Below are the code and all the weights of a small trained network. Each question names an input and a class and asks about switching units off, where a switched-off unit gives its printed mean instead of its output.

import numpy as np


def w(rows, s, z=0):
    codes = np.array(rows[::2]) - 128.0
    scale = np.full(codes.shape[1], s)
    scale[-1] = z or s
    return codes * scale


def f(y):
    return np.maximum(y, 0)


def log_softmax(a):
    a = a - a.max(-1, keepdims=True)
    return a - np.log(np.exp(a).sum(-1, keepdims=True))


def net(x, mask):
    res = np.array(x, float).reshape(1, 8) / 4 @ E
    y = f(res @ A[0][:, :-1].T + A[0][:, -1])
    res = res + np.where(mask, y, B[0][:, -1]) @ B[0][:, :-1]
    return log_softmax(res[-1] @ U[:, :-1].T + U[:, -1])


A, B = {}, {}
E = w([
[136,141,122,135,136],'x0',
[131,136,125,134,133],'x1',
[154,179,108,158,156],'x2',
[118,108,137,116,117],'x3',
[210,113,40,95,92],'x4',
[117,137,118,2,218],'x5',
[191,157,241,74,78],'x6',
[219,24,170,173,228],'x7',
],0.0072)
A[0] = w([
[210,159,204,123,43,118],'neuron 0',
[66,38,56,180,117,103],'neuron 1',
[99,155,126,30,220,132],'neuron 2',
[123,226,109,62,136,116],'neuron 3',
[105,205,77,87,71,62],'neuron 4',
[82,195,123,82,22,32],'neuron 5',
[182,127,226,70,112,37],'neuron 6',
[146,2,81,53,35,181],'neuron 7',
[172,42,60,82,108,186],'neuron 8',
[126,94,158,236,70,59],'neuron 9',
[207,147,38,132,149,180],'neuron 10',
[217,164,210,95,103,103],'neuron 11',
[214,84,154,133,210,89],'neuron 12',
[151,104,60,70,60,177],'neuron 13',
[62,102,53,184,165,161],'neuron 14',
[234,130,94,73,89,212],'neuron 15',
[177,125,100,114,101,251],'neuron 16',
[88,51,85,142,150,101],'neuron 17',
[112,112,120,59,145,78],'neuron 18',
[47,67,149,133,134,201],'neuron 19',
[179,139,207,127,63,40],'neuron 20',
[204,37,159,140,166,67],'neuron 21',
[101,76,47,159,159,159],'neuron 22',
[68,130,191,161,120,229],'neuron 23',
[79,102,44,166,181,173],'neuron 24',
[98,168,118,63,159,85],'neuron 25',
[118,119,134,210,20,89],'neuron 26',
[183,77,170,141,206,46],'neuron 27',
[65,160,186,118,162,224],'neuron 28',
[60,170,173,142,239,213],'neuron 29',
[174,97,195,98,80,62],'neuron 30',
[198,134,184,91,85,48],'neuron 31',
[113,92,129,25,160,69],'neuron 32',
[115,138,119,62,156,21],'neuron 33',
[103,130,202,125,138,151],'neuron 34',
[203,184,43,122,106,179],'neuron 35',
[201,166,77,134,128,197],'neuron 36',
[201,62,142,185,184,68],'neuron 37',
[117,149,145,194,67,124],'neuron 38',
[172,40,159,174,187,54],'neuron 39',
[131,80,137,80,173,76],'neuron 40',
],0.0073,0.0025)
B[0] = w([
[140,145,111,68,175,254],'neuron 0',
[176,194,105,60,163,234],'neuron 1',
[253,36,92,156,76,247],'neuron 2',
[116,91,93,162,86,220],'neuron 3',
[74,119,100,122,113,226],'neuron 4',
[50,147,80,127,75,249],'neuron 5',
[138,162,105,87,159,221],'neuron 6',
[110,114,223,179,171,234],'neuron 7',
[109,129,213,176,122,228],'neuron 8',
[215,70,120,105,74,233],'neuron 9',
[123,129,174,154,127,230],'neuron 10',
[145,176,131,65,176,236],'neuron 11',
[46,137,89,155,57,251],'neuron 12',
[107,149,164,205,169,218],'neuron 13',
[177,181,142,79,156,249],'neuron 14',
[93,126,175,174,160,242],'neuron 15',
[111,139,187,190,173,211],'neuron 16',
[126,203,129,29,141,200],'neuron 17',
[178,71,86,148,128,175],'neuron 18',
[137,154,207,145,166,220],'neuron 19',
[160,170,82,89,149,213],'neuron 20',
[39,137,87,115,57,247],'neuron 21',
[149,184,163,70,129,235],'neuron 22',
[117,99,154,187,180,234],'neuron 23',
[172,192,163,63,145,251],'neuron 24',
[155,95,86,160,92,191],'neuron 25',
[198,58,47,122,136,244],'neuron 26',
[59,123,78,100,77,232],'neuron 27',
[119,106,158,178,134,228],'neuron 28',
[147,128,157,219,125,254],'neuron 29',
[133,166,110,58,153,204],'neuron 30',
[137,166,123,89,142,203],'neuron 31',
[179,102,109,148,100,204],'neuron 32',
[175,76,81,124,68,168],'neuron 33',
[114,142,181,132,185,200],'neuron 34',
[101,97,169,168,171,226],'neuron 35',
[105,97,190,178,168,207],'neuron 36',
[67,145,92,113,68,248],'neuron 37',
[187,67,84,177,112,214],'neuron 38',
[75,142,64,130,59,248],'neuron 39',
[138,104,116,143,60,187],'neuron 40',
],0.0061,0.0048)
U = w([
[31,138,44,114,85,47],'0',
[245,43,65,135,124,49],'1',
[168,228,128,43,187,55],'2',
[125,134,160,146,152,251],'3',
[101,115,210,194,192,41],'4',
[125,120,130,130,166,254],'5',
],0.012,0.0053)

Each question gives the input, the list of numbers given to net, and the class t.
The units are the neurons (one row each of A and B). Each row of codes is followed by its name. A weight is (code - 128) times the scale printed after its matrix; where a second scale follows, it is the last column's (A, B and U).
mask holds one flag per neuron, in row order. A switched-off neuron (its flag False) gives its mean, the last column of its row in B, instead of its output. The means were averaged over made-up inputs and are rounded, as every weight is.
A unit's drop is (log p(t) with every unit on - log p(t) with that unit switched off) / (log p(t) with every unit on - log p(t) with every unit switched off).
The circuit of an input: a set's keep is (log p(t) with only the set's units on - log p(t) with every unit switched off) / (log p(t) with every unit on - log p(t) with every unit switched off). Starting from the 12 units with the biggest drops (on a tie, the unit counted first), units are removed one at a time, each time the one whose removal leaves the highest keep (on an exact tie, the one counted first), for as long as the keep stays at least 0.8.
units of the circuit, in order: the units of the circuit, biggest drop first
most important unit: the unit with the biggest drop
top k neurons: the k neurons with the biggest drops, biggest first
drop of u: that unit's drop, to one decimal
input [-5,-1,-7,-1,8,8,1,-5], class 1: units of the circuit, in order -> (neuron 2)
input [0,-5,7,-4,1,1,-7,-6], class 2: top 2 neurons -> (neuron 24; neuron 14)
input [-7,-4,0,-2,-2,3,8,6], class 2: top 3 neurons -> (neuron 11; neuron 6; neuron 30)
input [-4,3,-4,6,5,-8,5,-6], class 1: top 2 neurons -> (neuron 26; neuron 38)
input [2,1,2,-6,-8,-3,-7,-5], class 4: units of the circuit, in order -> (neuron 29; neuron 23)
input [5,5,5,-7,5,4,-7,5], class 2: top 3 neurons -> (neuron 24; neuron 22; neuron 14)
input [-6,4,-5,-7,8,-3,-2,-7], class 4: units of the circuit, in order -> (neuron 7; neuron 13; neuron 35; neuron 16)
input [-3,-1,-5,-5,-6,-8,0,3], class 1: units of the circuit, in order -> (neuron 9; neuron 26)
input [3,8,-7,4,3,-8,-2,8], class 0: units of the circuit, in order -> (neuron 21; neuron 37)
input [0,1,-2,1,-1,3,8,-8], class 0: top 3 neurons -> (neuron 5; neuron 3; neuron 4)
input [4,-8,-7,7,2,-6,-8,4], class 2: top 2 neurons -> (neuron 1; neuron 17)
input [7,-8,-3,4,1,-7,5,1], class 1: top 3 neurons -> (neuron 26; neuron 9; neuron 38)
input [-8,-6,-5,3,1,6,-4,6], class 0: top 2 neurons -> (neuron 21; neuron 12)
input [-3,-8,6,-6,-3,-7,-3,5], class 1: most important unit -> neuron 9
input [-4,3,0,0,0,-1,-2,3], class 0: drop of neuron 4 -> -0.2
input [5,8,0,0,0,4,-8,-7], class 2: drop of neuron 12 -> 0.2
input [0,-3,-5,7,5,-4,-1,8], class 0: drop of neuron 21 -> 0.1
